Below is a small trained network, with its code and all its weights. Each question gives an input and a class and asks what happens when units are switched off, that is, made to give their printed mean instead of their output.

import numpy as np


def w(rows, s, z=0):
    codes = np.array(rows[::2]) - 128.0
    scale = np.full(codes.shape[1], s)
    scale[-1] = z or s
    return codes * scale


def f(y):
    return y / 2 * (1 + np.tanh(0.7978845608 * (y + 0.044715 * y**3)))


def log_softmax(a):
    a = a - a.max(-1, keepdims=True)
    return a - np.log(np.exp(a).sum(-1, keepdims=True))


def net(x, mask):
    res = np.array(x, float).reshape(1, 3) / 4 @ E
    y = f(res @ A[0][:, :-1].T + A[0][:, -1])
    res = res + np.where(mask, y, B[0][:, -1]) @ B[0][:, :-1]
    return log_softmax(res[-1] @ U[:, :-1].T + U[:, -1])


A, B = {}, {}
E = w([
[186,128,208,65,86,63,135,101],'x0',
[94,58,203,118,59,182,204,44],'x1',
[111,172,122,146,67,252,98,121],'x2',
],0.012)
A[0] = w([
[70,141,140,160,42,221,172,45,133],'N1',
[75,69,86,108,201,65,171,126,131],'N2',
[2,74,108,198,99,222,133,107,193],'N3',
[229,102,116,96,216,29,133,150,170],'N4',
[153,205,69,142,153,143,51,191,177],'N5',
[106,230,125,115,87,225,75,126,254],'N6',
[109,142,82,227,214,123,107,175,141],'N7',
[196,133,183,24,112,135,200,64,145],'N8',
[67,100,174,98,152,146,207,53,162],'N9',
[170,50,214,50,26,82,169,59,133],'N10',
],0.0082,0.005)
B[0] = w([
[210,87,181,172,87,112,107,222,230],'N1',
[157,188,51,146,149,139,117,167,191],'N2',
[153,68,175,202,104,142,117,189,229],'N3',
[200,139,107,127,125,40,161,128,249],'N4',
[132,123,51,106,217,120,191,133,240],'N5',
[178,68,117,109,187,96,160,193,226],'N6',
[56,148,104,152,142,183,150,122,218],'N7',
[118,144,217,117,27,134,85,122,206],'N8',
[129,118,141,82,110,71,113,156,206],'N9',
[101,138,248,110,41,118,39,100,246],'N10',
],0.011,0.013)
U = w([
[158,167,43,71,184,112,181,123,219],'0',
[61,63,91,183,167,192,165,144,64],'1',
[230,46,171,153,93,109,112,183,223],'2',
[77,156,134,137,102,187,131,104,2],'3',
[47,129,188,44,67,130,80,2,127],'4',
[16,192,98,239,116,182,125,130,77],'5',
],0.0097,0.0029)

Each question gives the input, the list of numbers given to net, and the class t.
The units are the neurons (one row each of A and B). Each row of codes is followed by its name. A weight is (code - 128) times the scale printed after its matrix; where a second scale follows, it is the last column's (A, B and U).
mask holds one flag per neuron, in row order. A switched-off neuron (its flag False) gives its mean, the last column of its row in B, instead of its output. The means were averaged over made-up inputs and are rounded, as every weight is.
A unit's drop is (log p(t) with every unit on - log p(t) with that unit switched off) / (log p(t) with every unit on - log p(t) with every unit switched off).
The circuit of an input: a set's keep is (log p(t) with only the set's units on - log p(t) with every unit switched off) / (log p(t) with every unit on - log p(t) with every unit switched off). Starting from all 10 units, units are removed one at a time, each time the one whose removal leaves the highest keep (on an exact tie, the one counted first), for as long as the keep stays at least 0.8.
units of the circuit, in order: the units of the circuit, biggest drop first
k most important neurons: the k neurons with the biggest drops, biggest first
drop of u: that unit's drop, to one decimal
input [1,8,-3], class 4: units of the circuit, in order -> (N10)
input [7,-6,0], class 0: units of the circuit, in order -> (N1, N3)
input [-7,0,-4], class 5: units of the circuit, in order -> (N6, N7)
input [-6,4,-8], class 0: units of the circuit, in order -> (N1, N2)
input [1,1,-3], class 4: units of the circuit, in order -> (N1, N6)
input [2,1,-3], class 4: units of the circuit, in order -> (N1, N6)
input [-5,2,-3], class 5: units of the circuit, in order -> (N6, N1)
input [-8,-8,8], class 1: 2 most important neurons -> (N7, N3)
input [-8,-6,0], class 1: units of the circuit, in order -> (N7, N5)
input [-7,-1,-4], class 5: 2 most important neurons -> (N6, N7)
input [4,3,-8], class 4: 2 most important neurons -> (N10, N1)
input [-6,-2,-3], class 5: 2 most important neurons -> (N7, N6)
input [-4,0,0], class 1: drop of N10 -> 0.1
input [8,3,5], class 4: units of the circuit, in order -> (N10)
input [0,-3,2], class 0: drop of N1 -> 0.0
input [0,7,-7], class 4: drop of N10 -> 0.1
